Below are the code and all the weights of a small trained network. Each question names an input and a class and asks about switching units off, where a switched-off unit gives its printed mean instead of its output.

import numpy as np


def w(rows, s, z=0):
    codes = np.array(rows[::2]) - 128.0
    scale = np.full(codes.shape[1], s)
    scale[-1] = z or s
    return codes * scale


def norm(h):
    return h / np.sqrt((h * h).mean(-1, keepdims=True) + 1e-5)


def f(y):
    return np.maximum(y, 0)


def log_softmax(a):
    a = a - a.max(-1, keepdims=True)
    return a - np.log(np.exp(a).sum(-1, keepdims=True))


def net(x, mask):
    res = np.array(x, float).reshape(1, 6) / 4 @ E
    u = 0
    for l in range(3):
        y = f(norm(res) @ A[l][:, :-1].T + A[l][:, -1])
        res = res + np.where(mask[u : u + 4], y, B[l][:, -1]) @ B[l][:, :-1]
        u += 4
    return log_softmax(norm(res)[-1] @ U[:, :-1].T + U[:, -1])


A, B = {}, {}
E = w([
[126,138,157,136,132,88,127],'x0',
[134,121,136,125,117,118,136],'x1',
[106,170,134,151,184,104,143],'x2',
[83,149,91,110,117,125,118],'x3',
[59,33,52,254,102,88,144],'x4',
[5,82,245,61,217,181,91],'x5',
],0.01)
A[0] = w([
[56,20,99,251,119,109,131,145],'0.n0',
[77,53,137,139,136,145,146,103],'0.n1',
[43,57,194,96,166,173,127,126],'0.n2',
[172,144,91,126,113,95,144,255],'0.n3',
],0.016,0.0042)
B[0] = w([
[80,14,51,187,172,27,179,255],'0.n0',
[143,213,129,149,199,82,10,179],'0.n1',
[21,12,220,137,152,163,103,238],'0.n2',
[103,225,107,239,53,167,122,218],'0.n3',
],0.013,0.014)
A[1] = w([
[212,124,7,144,152,55,168,156],'1.n0',
[215,222,123,99,103,180,133,79],'1.n1',
[122,127,180,44,106,123,192,2],'1.n2',
[127,159,213,43,141,203,124,106],'1.n3',
],0.021,0.0019)
B[1] = w([
[165,191,167,148,47,191,209,246],'1.n0',
[151,143,64,118,250,36,40,241],'1.n1',
[92,102,149,153,158,185,190,154],'1.n2',
[163,102,107,44,67,186,191,215],'1.n3',
],0.018,0.014)
A[2] = w([
[125,99,85,187,171,75,151,53],'2.n0',
[196,188,76,106,229,71,41,5],'2.n1',
[125,251,158,104,201,147,85,14],'2.n2',
[157,183,232,38,94,231,81,88],'2.n3',
],0.021,0.0019)
B[2] = w([
[146,164,167,50,131,189,47,202],'2.n0',
[204,234,159,134,128,17,4,251],'2.n1',
[156,99,93,79,148,48,67,187],'2.n2',
[209,238,101,36,138,160,193,183],'2.n3',
],0.017,0.021)
U = w([
[195,196,87,118,138,112,59,254],'0',
[147,134,133,10,141,251,176,109],'1',
[149,146,57,253,43,178,210,46],'2',
[41,12,121,159,188,170,90,94],'3',
],0.014,0.0025)

Each question gives the input, the list of numbers given to net, and the class t.
The units are the neurons (one row each of A and B). Each row of codes is followed by its name. A weight is (code - 128) times the scale printed after its matrix; where a second scale follows, it is the last column's (A, B and U).
mask holds one flag per neuron, layer by layer. A switched-off neuron (its flag False) gives its mean, the last column of its row in B, instead of its output. The means were averaged over made-up inputs and are rounded, as every weight is.
A unit's drop is (log p(t) with every unit on - log p(t) with that unit switched off) / (log p(t) with every unit on - log p(t) with every unit switched off).
unit that matters most: the unit with the biggest drop
top k neurons: the k neurons with the biggest drops, biggest first
k most important neurons of layer l: the k neurons of layer l with the biggest drops, biggest first
drop of u: that unit's drop, to one decimal
input [8,5,6,6,1,-3], class 2: unit that matters most : 0.n2
input [-7,-2,-2,6,1,6], class 3: top 2 neurons : (0.n2 1.n0)
input [-8,-8,4,7,-7,1], class 1: top 2 neurons : (1.n3 0.n3)
input [-5,-3,-7,-7,0,7], class 1: top 2 neurons : (0.n0 2.n3)
input [4,-6,4,-2,5,-1], class 2: top 2 neurons : (1.n0 0.n2)
input [-5,-7,6,5,8,1], class 3: 2 most important neurons of layer 0 : (0.n0 0.n3)
input [4,-8,3,1,7,-3], class 2: drop of 1.n0 : 0.2
input [-4,3,-1,-5,-4,2], class 1: drop of 0.n0 : 0.8
input [5,2,-3,7,-3,6], class 1: drop of 0.n0 : 1.0
input [7,3,-7,5,-5,1], class 1: drop of 0.n0 : 0.3
